Here is a tiny trained network, its code and every weight. The questions are about switching its units off for an input and a target symbol, where a switched-off unit gives its printed mean instead of its output.

import numpy as np


def w(rows, s, z=0):
    codes = np.array(rows[::2]) - 128.0
    scale = np.full(codes.shape[1], s)
    scale[-1] = z or s
    return codes * scale


def norm(h):
    return h / np.sqrt((h * h).mean(-1, keepdims=True) + 1e-5)


def f(y):
    return np.maximum(y, 0)


def softmax(a):
    e = np.exp(a - a.max(-1, keepdims=True))
    return e / e.sum(-1, keepdims=True)


def log_softmax(a):
    a = a - a.max(-1, keepdims=True)
    return a - np.log(np.exp(a).sum(-1, keepdims=True))


def net(x, mask):
    ids = ['αβγδεηθλμξστφψω'.index(c) for c in x.split()]
    T = len(ids)
    res = E[ids] + P[:T]
    u = 0
    for l in range(2):
        r = norm(res)
        for j in range(2):
            rows = slice(4 * j, 4 * j + 4)
            q, k, v = (r @ M[l][rows].T for M in (Q, K, V))
            z = softmax(np.where(np.tri(T) > 0, q @ k.T / 4**0.5, -1e9)) @ v
            o = O[l][rows]
            res = res + np.where(mask[u + j], z, o[:, -1]) @ o[:, :-1]
        u += 2
        y = f(norm(res) @ A[l][:, :-1].T + A[l][:, -1])
        res = res + np.where(mask[u : u + 8], y, B[l][:, -1]) @ B[l][:, :-1]
        u += 8
    return log_softmax(norm(res)[-1] @ U[:, :-1].T + U[:, -1])


Q, K, V, O, A, B = {}, {}, {}, {}, {}, {}
E = w([
[126,109,148,74],'α',
[175,182,20,110],'β',
[149,128,164,81],'γ',
[148,144,180,177],'δ',
[142,136,166,85],'ε',
[150,124,159,80],'η',
[158,108,152,192],'θ',
[100,235,169,180],'λ',
[83,131,147,161],'μ',
[153,65,115,145],'ξ',
[151,178,72,160],'σ',
[83,131,147,161],'τ',
[159,115,157,80],'φ',
[195,193,42,2],'ψ',
[82,129,148,163],'ω',
],0.021)
P = w([
[171,205,22,138],'0',
[171,186,77,125],'1',
[162,170,100,116],'2',
[152,152,118,114],'3',
[143,137,131,113],'4',
[137,124,144,113],'5',
[127,111,155,111],'6',
[123,101,168,111],'7',
[117,89,181,112],'8',
[114,79,193,111],'9',
[109,68,206,111],'10',
[105,57,220,111],'11',
[99,48,239,111],'12',
[96,38,255,108],'13',
],0.006)
Q[0] = w([
[135,185,95,102],'L0H0',
[155,137,133,145],'L0H0',
[166,114,52,149],'L0H0',
[92,104,102,108],'L0H0',
[137,185,1,131],'L0H1',
[117,167,74,109],'L0H1',
[147,164,100,120],'L0H1',
[78,80,194,108],'L0H1',
],0.046)
K[0] = w([
[96,198,87,72],'L0H0',
[142,159,126,159],'L0H0',
[175,124,3,159],'L0H0',
[116,65,106,82],'L0H0',
[165,210,33,112],'L0H1',
[118,175,68,96],'L0H1',
[92,143,91,132],'L0H1',
[131,96,174,96],'L0H1',
],0.026)
V[0] = w([
[128,101,120,171],'L0H0',
[162,49,71,103],'L0H0',
[118,153,144,143],'L0H0',
[97,236,129,117],'L0H0',
[252,174,184,143],'L0H1',
[229,2,127,137],'L0H1',
[106,130,119,84],'L0H1',
[92,120,120,170],'L0H1',
],0.0079)
O[0] = w([
[157,153,148,137,142],'L0H0',
[252,108,107,181,47],'L0H0',
[92,139,140,110,154],'L0H0',
[73,116,126,37,108],'L0H0',
[239,83,135,254,254],'L0H1',
[148,159,197,165,240],'L0H1',
[75,97,177,129,95],'L0H1',
[143,176,68,83,108],'L0H1',
],0.008,0.0027)
A[0] = w([
[191,84,138,65,167],'L0N0',
[107,175,140,82,22],'L0N1',
[167,164,179,141,193],'L0N2',
[76,40,95,86,2],'L0N3',
[112,156,104,204,172],'L0N4',
[148,120,75,142,129],'L0N5',
[63,42,134,126,238],'L0N6',
[129,3,123,142,188],'L0N7',
],0.019,0.0026)
B[0] = w([
[111,117,35,26,240],'L0N0',
[65,161,83,91,182],'L0N1',
[64,201,148,140,255],'L0N2',
[163,168,64,50,175],'L0N3',
[73,127,40,150,214],'L0N4',
[51,69,87,121,168],'L0N5',
[220,198,151,42,247],'L0N6',
[248,225,179,174,220],'L0N7',
],0.018,0.0074)
Q[1] = w([
[60,101,165,148],'L1H0',
[135,155,157,101],'L1H0',
[119,164,87,166],'L1H0',
[84,4,151,123],'L1H0',
[167,129,123,120],'L1H1',
[33,200,150,109],'L1H1',
[112,168,156,179],'L1H1',
[145,123,58,183],'L1H1',
],0.031)
K[1] = w([
[144,188,79,157],'L1H0',
[149,116,115,133],'L1H0',
[93,136,170,145],'L1H0',
[131,199,36,111],'L1H0',
[171,113,124,108],'L1H1',
[73,255,206,116],'L1H1',
[121,161,168,180],'L1H1',
[123,156,45,139],'L1H1',
],0.029)
V[1] = w([
[136,130,253,159],'L1H0',
[162,164,106,100],'L1H0',
[50,174,219,109],'L1H0',
[97,123,159,136],'L1H0',
[125,136,130,132],'L1H1',
[114,62,61,111],'L1H1',
[132,113,46,166],'L1H1',
[146,148,110,161],'L1H1',
],0.012)
O[1] = w([
[83,65,2,156,21],'L1H0',
[142,71,183,162,245],'L1H0',
[166,92,54,213,195],'L1H0',
[130,146,89,130,92],'L1H0',
[121,118,126,118,146],'L1H1',
[186,127,147,238,2],'L1H1',
[142,54,168,211,121],'L1H1',
[110,87,151,133,177],'L1H1',
],0.0089,0.0046)
A[1] = w([
[63,165,114,48,74],'L1N0',
[98,208,237,112,126],'L1N1',
[33,208,178,145,123],'L1N2',
[62,138,54,100,3],'L1N3',
[220,12,65,93,74],'L1N4',
[17,152,61,92,138],'L1N5',
[173,190,90,142,58],'L1N6',
[251,83,187,201,69],'L1N7',
],0.015,0.0068)
B[1] = w([
[176,32,179,210,254],'L1N0',
[34,119,106,147,247],'L1N1',
[161,147,198,82,221],'L1N2',
[174,92,243,122,164],'L1N3',
[103,130,219,205,151],'L1N4',
[102,144,29,110,255],'L1N5',
[199,56,124,189,194],'L1N6',
[252,71,2,126,171],'L1N7',
],0.025,0.0086)
U = w([
[129,110,177,107,119],'α',
[125,152,146,114,138],'β',
[156,203,157,199,142],'γ',
[197,117,70,173,138],'δ',
[225,236,128,104,1],'ε',
[169,127,189,157,117],'η',
[131,5,136,126,33],'θ',
[144,136,132,115,147],'λ',
[129,127,103,102,129],'μ',
[24,89,155,117,106],'ξ',
[97,216,117,122,229],'σ',
[134,121,75,59,125],'τ',
[101,96,168,191,183],'φ',
[127,152,149,108,163],'ψ',
[86,106,56,124,189],'ω',
],0.022,0.0077)

Each question gives the input, a string of symbols that net reads in full, and the target symbol t.
The units are the heads (4 rows each of Q, K, V and O) and the neurons (one row each of A and B). Each row of codes is followed by its name. A weight is (code - 128) times the scale printed after its matrix; where a second scale follows, it is the last column's (O, A, B and U).
mask holds one flag per unit, layer by layer, with each layer's heads first. A switched-off unit (its flag False) gives its mean, the last column of its rows in O or B, instead of its output. The means were averaged over made-up inputs and are rounded, as every weight is.
A unit's drop is (log p(t) with every unit on - log p(t) with that unit switched off) / (log p(t) with every unit on - log p(t) with every unit switched off).
The circuit of an input: a set's keep is (log p(t) with only the set's units on - log p(t) with every unit switched off) / (log p(t) with every unit on - log p(t) with every unit switched off). Starting from the 12 units with the biggest drops (on a tie, the unit counted first), units are removed one at a time, each time the one whose removal leaves the highest keep (on an exact tie, the one counted first), for as long as the keep stays at least 0.8.
circuit, biggest first: the units of the circuit, biggest drop first
most important unit: the unit with the biggest drop
k most important neurons: the k neurons with the biggest drops, biggest first
k most important neurons of layer l: the k neurons of layer l with the biggest drops, biggest first
which heads matter: for each layer, one digit per head in row order, 1 if its drop is at least 0.15 and else 0, layers parted by /
input δ λ τ τ ξ ω, target ξ: which heads matter -> 11 / 00
input ψ α τ ω φ θ α, target ε: which heads matter -> 00 / 00
input γ δ ξ δ γ ξ η, target ξ: which heads matter -> 01 / 00
input τ θ φ γ α η τ τ τ, target τ: most important unit -> L0H1
input η μ τ δ σ σ α μ θ γ η θ η, target θ: 2 most important neurons of layer 0 -> [L0N6 L0N0]
input ψ σ ξ σ τ η τ τ τ α ω, target α: which heads matter -> 11 / 00
input φ τ τ ξ ξ η σ τ φ τ, target φ: which heads matter -> 10 / 11
input μ θ τ, target θ: 2 most important neurons -> [L0N2 L1N0]
input τ τ δ ε, target δ: 2 most important neurons of layer 0 -> [L0N6 L0N0]
input μ η τ λ τ τ ψ ψ η ε ω, target ε: which heads matter -> 01 / 00
input η τ η δ ξ δ σ ω ψ ξ τ γ δ β, target φ: which heads matter -> 00 / 01
input ε ξ τ τ ξ σ η τ ε φ, target ε: 2 most important neurons of layer 1 -> [L1N3 L1N4]
input ξ ξ λ φ ε α τ μ ω τ τ ξ θ φ, target θ: circuit, biggest first -> [L1N0 L0H1 L0N6 L0N0]
input σ δ η τ, target η: which heads matter -> 11 / 01
input ε ξ ω η ξ θ τ λ β ξ ψ δ τ τ, target τ: circuit, biggest first -> [L0H1]
input σ ξ ε τ α τ τ τ τ δ η, target δ: which heads matter -> 01 / 11
input ξ α ξ δ τ α ε η δ ε φ, target ε: which heads matter -> 11 / 10
input η δ δ δ η θ τ τ λ, target ξ: which heads matter -> 00 / 00
input τ τ γ τ τ σ μ δ τ ω, target τ: circuit, biggest first -> [L0H1 L0N6 L0N7]
input ξ α ε τ ξ ω μ δ τ ξ τ ξ τ, target ξ: circuit, biggest first -> [L1N1]
input η σ τ ω, target τ: 2 most important neurons of layer 0 -> [L0N3 L0N2]
input δ σ σ τ ξ φ, target ξ: which heads matter -> 01 / 00
input τ τ μ η β θ τ ε τ, target ε: which heads matter -> 01 / 00
input δ α τ τ η η ε η, target ε: 3 most important neurons -> [L0N7 L0N0 L1N0]
input ξ ω τ δ ψ ξ β η τ, target η: 4 most important neurons of layer 0 -> [L0N0 L0N6 L0N2 L0N1]
input ξ η λ τ μ, target τ: 2 most important neurons -> [L0N3 L0N2]
